Here is a tiny trained network, its code and every weight. The questions are about switching its units off for an input and a class, where a switched-off unit gives its printed mean instead of its output.

import numpy as np


def w(rows, s, z=0):
    codes = np.array(rows[::2]) - 128.0
    scale = np.full(codes.shape[1], s)
    scale[-1] = z or s
    return codes * scale


def f(y):
    return np.maximum(y, 0)


def log_softmax(a):
    a = a - a.max(-1, keepdims=True)
    return a - np.log(np.exp(a).sum(-1, keepdims=True))


def net(x, mask):
    res = np.array(x, float).reshape(1, 2) / 4 @ E
    y = f(res @ A[0][:, :-1].T + A[0][:, -1])
    res = res + np.where(mask, y, B[0][:, -1]) @ B[0][:, :-1]
    return log_softmax(res[-1] @ U[:, :-1].T + U[:, -1])


A, B = {}, {}
E = w([
[126,63,154,180,136,102,114,97,103,192,159,159],'x0',
[143,136,180,100,132,143,155,6,141,89,183,61],'x1',
],0.019)
A[0] = w([
[139,122,117,157,148,99,131,118,161,132,192,160,156],'n0',
[125,129,139,146,129,139,127,123,135,144,125,125,250],'n1',
[119,74,136,198,122,127,127,94,107,193,168,138,169],'n2',
[88,127,130,153,137,127,113,197,125,134,133,174,124],'n3',
[123,206,110,132,115,138,138,170,155,59,138,108,193],'n4',
[141,109,140,105,130,120,135,69,142,96,149,69,71],'n5',
[145,152,134,159,105,146,129,91,154,130,166,140,96],'n6',
[102,144,183,135,131,130,123,32,141,112,162,115,123],'n7',
[131,134,121,148,106,114,112,244,155,179,73,129,108],'n8',
[151,39,163,194,110,126,116,94,117,241,153,136,77],'n9',
[122,89,129,141,140,115,116,107,86,143,132,134,98],'n10',
[158,212,121,103,109,147,139,170,137,54,73,93,76],'n11',
[99,117,111,155,142,134,99,153,105,146,77,141,114],'n12',
],0.011,0.013)
B[0] = w([
[120,133,128,92,142,138,96,113,99,133,105,101,173],'n0',
[220,62,151,9,63,21,128,116,61,136,58,66,221],'n1',
[110,136,123,70,130,65,124,149,158,104,68,150,235],'n2',
[157,119,121,162,107,132,131,99,135,154,186,122,209],'n3',
[103,113,155,66,130,60,97,146,133,127,92,141,233],'n4',
[131,129,108,195,139,150,154,156,130,148,225,179,207],'n5',
[123,154,104,143,132,154,123,109,138,159,155,110,158],'n6',
[166,138,105,184,102,141,142,125,107,139,201,127,242],'n7',
[161,135,142,161,130,147,173,82,125,120,233,123,249],'n8',
[37,169,151,120,182,164,122,152,196,95,137,145,231],'n9',
[116,148,147,120,137,130,111,133,175,112,182,150,159],'n10',
[43,142,145,136,186,140,112,120,197,127,126,160,214],'n11',
[135,162,110,143,116,137,136,91,97,115,175,96,189],'n12',
],0.013,0.017)
U = w([
[11,150,148,99,190,132,111,164,186,129,120,141,84],'0',
[184,132,86,214,109,170,186,131,118,170,201,105,80],'1',
[207,35,134,46,67,77,118,154,85,157,71,46,254],'2',
[128,96,81,170,129,196,120,171,113,160,78,94,96],'3',
],0.011,0.0061)

Each question gives the input, the list of numbers given to net, and the class t.
The units are the neurons (one row each of A and B). Each row of codes is followed by its name. A weight is (code - 128) times the scale printed after its matrix; where a second scale follows, it is the last column's (A, B and U).
mask holds one flag per neuron, in row order. A switched-off neuron (its flag False) gives its mean, the last column of its row in B, instead of its output. The means were averaged over made-up inputs and are rounded, as every weight is.
A unit's drop is (log p(t) with every unit on - log p(t) with that unit switched off) / (log p(t) with every unit on - log p(t) with every unit switched off).
The circuit of an input: a set's keep is (log p(t) with only the set's units on - log p(t) with every unit switched off) / (log p(t) with every unit on - log p(t) with every unit switched off). Starting from the 12 units with the biggest drops (on a tie, the unit counted first), units are removed one at a time, each time the one whose removal leaves the highest keep (on an exact tie, the one counted first), for as long as the keep stays at least 0.8.
circuit, biggest first: the units of the circuit, biggest drop first
unit that matters most: the unit with the biggest drop
top k neurons: the k neurons with the biggest drops, biggest first
drop of u: that unit's drop, to one decimal
input [-1,3], class 2: circuit, biggest first -> (n9)
input [3,3], class 2: circuit, biggest first -> (n11 n8)
input [-6,8], class 1: top 3 neurons -> (n7 n5 n9)
input [4,-5], class 1: top 3 neurons -> (n8 n3 n4)
input [8,8], class 0: top 3 neurons -> (n9 n2 n8)
input [7,6], class 0: top 2 neurons -> (n9 n2)
input [6,5], class 0: top 2 neurons -> (n9 n2)
input [-1,-4], class 1: top 2 neurons -> (n8 n2)
input [3,-1], class 2: top 2 neurons -> (n11 n5)
input [5,5], class 0: top 4 neurons -> (n9 n2 n8 n3)
input [3,-3], class 2: top 3 neurons -> (n11 n5 n7)
input [-5,7], class 1: top 2 neurons -> (n7 n5)
input [4,4], class 0: top 4 neurons -> (n9 n8 n2 n3)
input [-4,-7], class 1: unit that matters most -> n8
input [0,-2], class 2: drop of n1 -> 0.0
input [3,-6], class 1: drop of n8 -> 0.1
input [-3,2], class 2: drop of n9 -> 1.7
